Here is a tiny trained network, its code and every weight. The questions are about switching its units off for an input and a class, where a switched-off unit gives its printed mean instead of its output.

import numpy as np


def w(rows, s, z=0):
    codes = np.array(rows[::2]) - 128.0
    scale = np.full(codes.shape[1], s)
    scale[-1] = z or s
    return codes * scale


def norm(h):
    return h / np.sqrt((h * h).mean(-1, keepdims=True) + 1e-5)


def f(y):
    return y / 2 * (1 + np.tanh(0.7978845608 * (y + 0.044715 * y**3)))


def log_softmax(a):
    a = a - a.max(-1, keepdims=True)
    return a - np.log(np.exp(a).sum(-1, keepdims=True))


def net(x, mask):
    res = np.array(x, float).reshape(1, 2) / 4 @ E
    u = 0
    for l in range(4):
        y = f(norm(res) @ A[l][:, :-1].T + A[l][:, -1])
        res = res + np.where(mask[u : u + 5], y, B[l][:, -1]) @ B[l][:, :-1]
        u += 5
    return log_softmax(norm(res)[-1] @ U[:, :-1].T + U[:, -1])


A, B = {}, {}
E = w([
[112,205,27,97,50,119,2,87,90,102],'x0',
[213,209,167,68,215,87,130,121,147,164],'x1',
],0.0095)
A[0] = w([
[104,138,125,203,226,100,136,167,164,145,151],'L0N1',
[73,81,20,233,153,155,179,58,115,139,148],'L0N2',
[147,174,46,85,171,60,196,135,171,135,128],'L0N3',
[177,110,77,103,64,87,146,156,164,125,2],'L0N4',
[129,137,107,90,114,203,51,1,75,107,188],'L0N5',
],0.0056,0.0015)
B[0] = w([
[161,186,108,55,109,81,128,39,109,142,184],'L0N1',
[212,165,110,110,183,54,140,169,255,72,226],'L0N2',
[111,109,41,204,142,94,179,129,186,90,193],'L0N3',
[117,219,89,147,191,155,178,176,132,108,116],'L0N4',
[161,117,239,102,163,144,187,141,151,123,254],'L0N5',
],0.0068,0.0044)
A[1] = w([
[63,185,93,65,105,148,62,69,1,122,129],'L1N1',
[109,59,130,123,194,150,147,141,146,98,147],'L1N2',
[125,88,104,119,146,124,121,135,154,177,113],'L1N3',
[157,184,79,118,94,89,145,160,128,65,130],'L1N4',
[73,80,71,176,76,178,145,174,146,130,5],'L1N5',
],0.008,0.0026)
B[1] = w([
[47,130,150,150,126,170,122,96,88,193,226],'L1N1',
[73,189,131,124,50,121,88,116,89,147,229],'L1N2',
[166,85,110,76,196,152,115,188,112,127,134],'L1N3',
[96,112,172,98,104,116,138,122,70,156,252],'L1N4',
[70,57,33,132,134,67,147,122,254,67,207],'L1N5',
],0.0094,0.0043)
A[2] = w([
[128,61,137,112,141,128,198,191,154,164,6],'L2N1',
[172,105,177,152,150,119,134,82,43,109,52],'L2N2',
[141,116,142,127,178,109,168,93,204,158,177],'L2N3',
[140,186,194,130,124,92,81,128,216,131,234],'L2N4',
[92,88,128,234,146,151,102,75,133,2,146],'L2N5',
],0.0068,0.0014)
B[2] = w([
[115,207,190,101,169,162,99,140,60,175,190],'L2N1',
[209,14,81,117,81,187,124,226,150,79,159],'L2N2',
[36,150,45,179,23,189,78,131,155,81,254],'L2N3',
[142,50,125,170,186,89,81,155,77,70,248],'L2N4',
[240,147,121,1,142,88,168,61,174,17,196],'L2N5',
],0.0063,0.0045)
A[3] = w([
[82,117,255,153,110,188,235,94,182,172,199],'L3N1',
[168,56,207,138,113,98,153,242,95,77,15],'L3N2',
[31,146,58,128,96,128,159,76,62,152,209],'L3N3',
[232,204,107,134,212,30,93,48,169,158,2],'L3N4',
[126,63,69,114,73,187,138,75,194,169,154],'L3N5',
],0.0067,0.00035)
B[3] = w([
[83,168,138,107,70,152,1,35,36,171,252],'L3N1',
[174,187,87,185,162,137,178,175,121,189,234],'L3N2',
[169,158,207,196,153,159,152,154,92,162,206],'L3N3',
[88,42,31,133,39,42,201,164,247,24,254],'L3N4',
[227,153,100,119,216,39,165,186,135,215,183],'L3N5',
],0.0085,0.0048)
U = w([
[95,70,42,104,60,9,164,120,214,42,237],'0',
[68,181,168,147,84,154,69,47,45,202,216],'1',
[228,154,110,204,191,122,191,233,107,171,177],'2',
[182,59,122,108,143,168,127,108,128,111,2],'3',
[177,49,151,114,166,161,99,119,153,116,17],'4',
[146,95,140,90,158,187,144,119,129,79,28],'5',
[156,76,150,105,166,187,114,125,153,95,8],'6',
],0.012,0.0036)

Each question gives the input, the list of numbers given to net, and the class t.
The units are the neurons (one row each of A and B). Each row of codes is followed by its name. A weight is (code - 128) times the scale printed after its matrix; where a second scale follows, it is the last column's (A, B and U).
mask holds one flag per neuron, layer by layer. A switched-off neuron (its flag False) gives its mean, the last column of its row in B, instead of its output. The means were averaged over made-up inputs and are rounded, as every weight is.
A unit's drop is (log p(t) with every unit on - log p(t) with that unit switched off) / (log p(t) with every unit on - log p(t) with every unit switched off).
unit that matters most: the unit with the biggest drop
k most important neurons: the k neurons with the biggest drops, biggest first
drop when u is switched off: that unit's drop, to one decimal
input [-2,4], class 0: unit that matters most => L1N1
input [0,3], class 2: 2 most important neurons => (L0N2; L2N3)
input [-2,1], class 2: 2 most important neurons => (L2N3; L0N1)
input [-1,-3], class 2: 3 most important neurons => (L0N2; L0N3; L3N2)
input [-1,2], class 2: 2 most important neurons => (L2N3; L0N2)
input [8,-7], class 1: 2 most important neurons => (L1N1; L0N3)
input [-7,-6], class 1: 3 most important neurons => (L3N1; L2N1; L0N3)
input [-3,4], class 0: 2 most important neurons => (L1N1; L0N1)
input [5,4], class 1: 2 most important neurons => (L0N2; L1N1)
input [1,0], class 2: 2 most important neurons => (L2N4; L1N1)
input [0,-2], class 2: drop when L0N2 is switched off => 1.0
input [4,-1], class 1: drop when L1N1 is switched off => 0.1
input [-6,8], class 0: drop when L3N4 is switched off => 0.5
input [-5,6], class 0: most important neuron => (L0N1)
input [1,2], class 2: drop when L1N1 is switched off => 0.6
